[[127 138 135 118 146 125 111 136 124 145 123]
 [146 149 123 123 124 121 125 109 115 133 144]
 [127 134 134 131 132 131 120 125 130 135 128]
 [115 118 137 126 146 130 121 153 134 136 113]
 [138 125 116 113 132 116 138 144 120 120 127]
 [131 138 133 135 125 135 116 119 133 133 133]
 [122 123 131 150 112 139 138 112 139 119 134]
 [129 117 124 124 130 128 129 152 136 118 120]]
=>
[[127 146 127 115 138 131 122 129]
 [138 149 134 118 125 138 123 117]
 [135 123 134 137 116 133 131 124]
 [118 123 131 126 113 135 150 124]
 [146 124 132 146 132 125 112 130]
 [125 121 131 130 116 135 139 128]
 [111 125 120 121 138 116 138 129]
 [136 109 125 153 144 119 112 152]
 [124 115 130 134 120 133 139 136]
 [145 133 135 136 120 133 119 118]
 [123 144 128 113 127 133 134 120]]

[[134 125 125 126 121 133]
 [134 123 124 137 135 134]
 [122 133 121 125 126 128]
 [124 124 124 122 129 132]
 [127 132 125 112 123 129]
 [128 120 133 104 137 122]
 [124 130 132 115 120 127]]
=>
[[134 134 122 124 127 128 124]
 [125 123 133 124 132 120 130]
 [125 124 121 124 125 133 132]
 [126 137 125 122 112 104 115]
 [121 135 126 129 123 137 120]
 [133 134 128 132 129 122 127]]

[[129 126 128 127 129 102 130 128 127]
 [128 126 127 127 130 105 131 128 128]
 [127 126 127 126 129 126 133 128 129]
 [127 127 127 126 130 125 133 128 131]
 [127 126 127 122 129 127 131 129 132]
 [129 126 127 129 129 103 132 128 126]
 [129 126 128 129 129 102 130 128 125]
 [127 127 127 120 130 124 130 130 136]]
=>
[[129 128 127 127 127 129 129 127]
 [126 126 126 127 126 126 126 127]
 [128 127 127 127 127 127 128 127]
 [127 127 126 126 122 129 129 120]
 [129 130 129 130 129 129 129 130]
 [102 105 126 125 127 103 102 124]
 [130 131 133 133 131 132 130 130]
 [128 128 128 128 129 128 128 130]
 [127 128 129 131 132 126 125 136]]

[[132 152 119 128 139 129 112]
 [131 152 120 119 138 126 110]
 [130 148 122 124 128 128 117]
 [132 152 118 120 139 129 112]
 [126 158 121 117 135 118 103]
 [124 150 115 108 143 129 127]
 [126 157 121 118 128 119 103]
 [128 133 125 128 131 129 124]
 [129 134 125 127 132 128 125]
 [129 137 123 125 131 128 124]]
=>
[[132 131 130 132 126 124 126 128 129 129]
 [152 152 148 152 158 150 157 133 134 137]
 [119 120 122 118 121 115 121 125 125 123]
 [128 119 124 120 117 108 118 128 127 125]
 [139 138 128 139 135 143 128 131 132 131]
 [129 126 128 129 118 129 119 129 128 128]
 [112 110 117 112 103 127 103 124 125 124]]

[[133 106 136 148 150 122 145 113 137 123 120 101]
 [133 120 116 125 129 134 121 138 107 126 109 134]
 [150 130 101 130 124 143 137 126 127 104 129 114]
 [143 127 108 100 130 135 123 139 126 139 145 142]
 [138 144 139 127 126 139 119 111 151 126 133 106]
 [105 131 129 132 145 152 146 126 131 103 141 129]
 [146 109 132 129 128 140 125 123 118 135 111 154]
 [114 112 119 135 129 144 123 130 124 135 108 138]]
=>
[[133 133 150 143 138 105 146 114]
 [106 120 130 127 144 131 109 112]
 [136 116 101 108 139 129 132 119]
 [148 125 130 100 127 132 129 135]
 [150 129 124 130 126 145 128 129]
 [122 134 143 135 139 152 140 144]
 [145 121 137 123 119 146 125 123]
 [113 138 126 139 111 126 123 130]
 [137 107 127 126 151 131 118 124]
 [123 126 104 139 126 103 135 135]
 [120 109 129 145 133 141 111 108]
 [101 134 114 142 106 129 154 138]]

[[153 146]
 [121 132]
 [117 132]
 [122 121]]
=>
[[153 121 117 122]
 [146 132 132 121]]

[[118 142 108 123 129]
 [132 119 112 133 128]
 [109 120 126 128 128]
 [145 142 138 124 113]
 [156 126 125 129 129]
 [137 152 134 125 125]]
=>
[[118 132 109 145 156 137]
 [142 119 120 142 126 152]
 [108 112 126 138 125 134]
 [123 133 128 124 129 125]
 [129 128 128 113 129 125]]
---
[[135 119 131 107 123 124 140 117 139]
 [134 109 132 115 131 136 120 104 141]
 [142 126 113 105 113 140 134 127 129]
 [137 118 122 102 131 116 135 121 139]]
=>
[[134 109 132 115 131 136 120 104 141]
 [137 118 122 102 131 116 135 121 139]]

[[129 152 120]
 [136 105 136]
 [112 128 148]
 [137 127 105]
 [107 129 134]
 [132 135 153]
 [110 117 131]
 [109 122 115]]
=>
[[136 105 136]
 [137 127 105]
 [132 135 153]
 [109 122 115]]

[[133 130 103 156 127 118 120 138 138 114 134 126 117 114]
 [106 121 128 144 125 128 114 126 111 116 106 133 145 118]
 [109 135 153 113 146 142 129 111 123 131 122 121 136 139]
 [139 141 116 135 140 127 131 130 151 124 149 117 104 126]
 [126 127 105 153 120 121 114 137 132 116 124 129 117 107]
 [103 123 133 136 124 132 112 123 111 120 103 132 141 116]]
=>
[[106 121 128 144 125 128 114 126 111 116 106 133 145 118]
 [139 141 116 135 140 127 131 130 151 124 149 117 104 126]
 [103 123 133 136 124 132 112 123 111 120 103 132 141 116]]

[[146 115 132 140]
 [156 136 140 132]
 [149 116 129 134]
 [150 130 129 125]
 [137 133 137 125]
 [155 128 141 143]
 [150 123 130 139]
 [142 125 139 135]]
=>
[[156 136 140 132]
 [150 130 129 125]
 [155 128 141 143]
 [142 125 139 135]]

[[141 128 130 140 124 115]
 [121 139 113 138 133 115]
 [115 106 120 143 132 125]
 [136 142 150 126 133 127]
 [122 134 146 113 140 108]
 [139 126 143 133 108 143]
 [133 107 116 142 146 139]
 [133 112 119 131 119 117]
 [118 129 131 128 132 107]
 [130 144 106 135 143 146]
 [145 109 110 138 105 110]]
=>
[[121 139 113 138 133 115]
 [136 142 150 126 133 127]
 [139 126 143 133 108 143]
 [133 112 119 131 119 117]
 [130 144 106 135 143 146]]

[[133 122 132 123 121 123]
 [133 111 130 106 136 135]]
=>
[[133 111 130 106 136 135]]
